Below are the code and all the weights of a small trained network. Each question names an input and a class and asks about switching units off, where a switched-off unit gives its printed mean instead of its output.

import numpy as np


def w(rows, s, z=0):
    codes = np.array(rows[::2]) - 128.0
    scale = np.full(codes.shape[1], s)
    scale[-1] = z or s
    return codes * scale


def norm(h):
    return h / np.sqrt((h * h).mean(-1, keepdims=True) + 1e-5)


def f(y):
    return np.maximum(y, 0)


def log_softmax(a):
    a = a - a.max(-1, keepdims=True)
    return a - np.log(np.exp(a).sum(-1, keepdims=True))


def net(x, mask):
    res = np.array(x, float).reshape(1, 4) / 4 @ E
    u = 0
    for l in range(2):
        y = f(norm(res) @ A[l][:, :-1].T + A[l][:, -1])
        res = res + np.where(mask[u : u + 14], y, B[l][:, -1]) @ B[l][:, :-1]
        u += 14
    return log_softmax(norm(res)[-1] @ U[:, :-1].T + U[:, -1])


A, B = {}, {}
E = w([
[108,21,182,7],'x0',
[2,240,92,60],'x1',
[117,92,68,141],'x2',
[215,150,79,71],'x3',
],0.0006)
A[0] = w([
[161,117,47,86,97],'L0N0',
[101,65,5,125,33],'L0N1',
[96,214,82,152,104],'L0N2',
[210,152,69,67,7],'L0N3',
[128,131,30,187,101],'L0N4',
[218,203,88,84,100],'L0N5',
[140,176,102,160,42],'L0N6',
[87,72,58,140,71],'L0N7',
[164,192,226,110,20],'L0N8',
[162,178,209,72,85],'L0N9',
[91,146,197,126,87],'L0N10',
[222,155,107,17,77],'L0N11',
[86,59,48,138,185],'L0N12',
[163,198,174,150,133],'L0N13',
],0.0029,0.0019)
B[0] = w([
[75,149,208,139,175],'L0N0',
[194,251,215,90,156],'L0N1',
[125,48,79,121,249],'L0N2',
[40,143,207,242,153],'L0N3',
[177,163,202,102,213],'L0N4',
[24,109,149,205,206],'L0N5',
[246,127,128,134,154],'L0N6',
[155,224,239,152,152],'L0N7',
[205,244,224,69,137],'L0N8',
[189,238,149,117,170],'L0N9',
[108,164,152,181,170],'L0N10',
[43,108,165,170,212],'L0N11',
[149,203,214,103,249],'L0N12',
[184,168,187,73,203],'L0N13',
],0.0028,0.0012)
A[1] = w([
[232,90,82,111,8],'L1N0',
[216,33,77,164,18],'L1N1',
[128,148,195,179,80],'L1N2',
[104,172,149,40,133],'L1N3',
[186,167,55,194,46],'L1N4',
[82,182,13,88,90],'L1N5',
[238,52,61,150,85],'L1N6',
[96,109,126,7,188],'L1N7',
[140,241,86,211,117],'L1N8',
[167,154,97,42,112],'L1N9',
[60,48,168,250,163],'L1N10',
[216,37,97,136,66],'L1N11',
[227,104,86,255,172],'L1N12',
[80,64,132,85,184],'L1N13',
],0.0029,0.0014)
B[1] = w([
[34,147,141,201,136],'L1N0',
[71,113,25,170,149],'L1N1',
[142,198,120,68,233],'L1N2',
[178,107,95,125,229],'L1N3',
[136,34,202,205,158],'L1N4',
[48,79,35,142,166],'L1N5',
[64,88,43,113,157],'L1N6',
[176,41,90,211,219],'L1N7',
[184,51,208,123,251],'L1N8',
[59,141,161,132,146],'L1N9',
[4,210,138,161,242],'L1N10',
[127,111,42,144,159],'L1N11',
[70,60,76,104,240],'L1N12',
[139,133,169,201,191],'L1N13',
],0.0031,0.0017)
U = w([
[21,151,210,230,254],'0',
[132,31,186,221,254],'1',
[28,40,48,227,243],'2',
[199,196,233,111,241],'3',
[203,177,55,59,11],'4',
[207,202,4,69,2],'5',
[235,188,39,25,2],'6',
[190,213,64,88,2],'7',
],0.0042,0.0028)

Each question gives the input, the list of numbers given to net, and the class t.
The units are the neurons (one row each of A and B). Each row of codes is followed by its name. A weight is (code - 128) times the scale printed after its matrix; where a second scale follows, it is the last column's (A, B and U).
mask holds one flag per neuron, layer by layer. A switched-off neuron (its flag False) gives its mean, the last column of its row in B, instead of its output. The means were averaged over made-up inputs and are rounded, as every weight is.
A unit's drop is (log p(t) with every unit on - log p(t) with that unit switched off) / (log p(t) with every unit on - log p(t) with every unit switched off).
The circuit of an input: a set's keep is (log p(t) with only the set's units on - log p(t) with every unit switched off) / (log p(t) with every unit on - log p(t) with every unit switched off). Starting from the 12 units with the biggest drops (on a tie, the unit counted first), units are removed one at a time, each time the one whose removal leaves the highest keep (on an exact tie, the one counted first), for as long as the keep stays at least 0.8.
units of the circuit, in order: the units of the circuit, biggest drop first
unit that matters most: the unit with the biggest drop
top k neurons: the k neurons with the biggest drops, biggest first
k most important neurons of layer l: the k neurons of layer l with the biggest drops, biggest first
drop when u is switched off: that unit's drop, to one decimal
input [-8,6,4,4], class 1: unit that matters most => L1N8
input [4,-3,7,5], class 3: units of the circuit, in order => (L0N1, L0N12)
input [-5,4,-1,1], class 1: units of the circuit, in order => (L1N8, L0N2)
input [-4,-7,2,7], class 0: top 3 neurons => (L0N5, L0N3, L1N10)
input [-7,-1,6,8], class 0: top 4 neurons => (L0N5, L0N3, L0N0, L1N10)
input [6,-1,7,-5], class 3: top 2 neurons => (L0N12, L0N7)
input [-7,1,8,3], class 3: 4 most important neurons of layer 0 => (L0N4, L0N1, L0N12, L0N0)
input [-3,-7,-6,3], class 2: top 2 neurons => (L0N12, L1N12)
input [7,5,8,5], class 3: 2 most important neurons of layer 1 => (L1N12, L1N10)
input [0,-6,7,1], class 3: top 3 neurons => (L0N12, L0N1, L0N2)
input [-2,5,7,5], class 3: top 2 neurons => (L0N1, L0N4)
input [2,-6,-6,1], class 2: 2 most important neurons of layer 0 => (L0N12, L0N4)
input [-1,8,-5,7], class 2: 2 most important neurons of layer 0 => (L0N2, L0N12)
input [-2,1,8,6], class 3: 3 most important neurons of layer 0 => (L0N1, L0N4, L0N12)
input [0,-7,-4,8], class 0: unit that matters most => L0N11
input [-6,6,3,-3], class 1: 2 most important neurons of layer 1 => (L1N8, L1N10)
input [-3,-8,-6,-5], class 2: drop when L0N4 is switched off => 0.0
input [4,7,-3,1], class 2: drop when L1N9 is switched off => 0.1
input [0,6,-4,1], class 2: drop when L1N5 is switched off => 0.3
input [0,-6,6,6], class 0: unit that matters most => L0N0
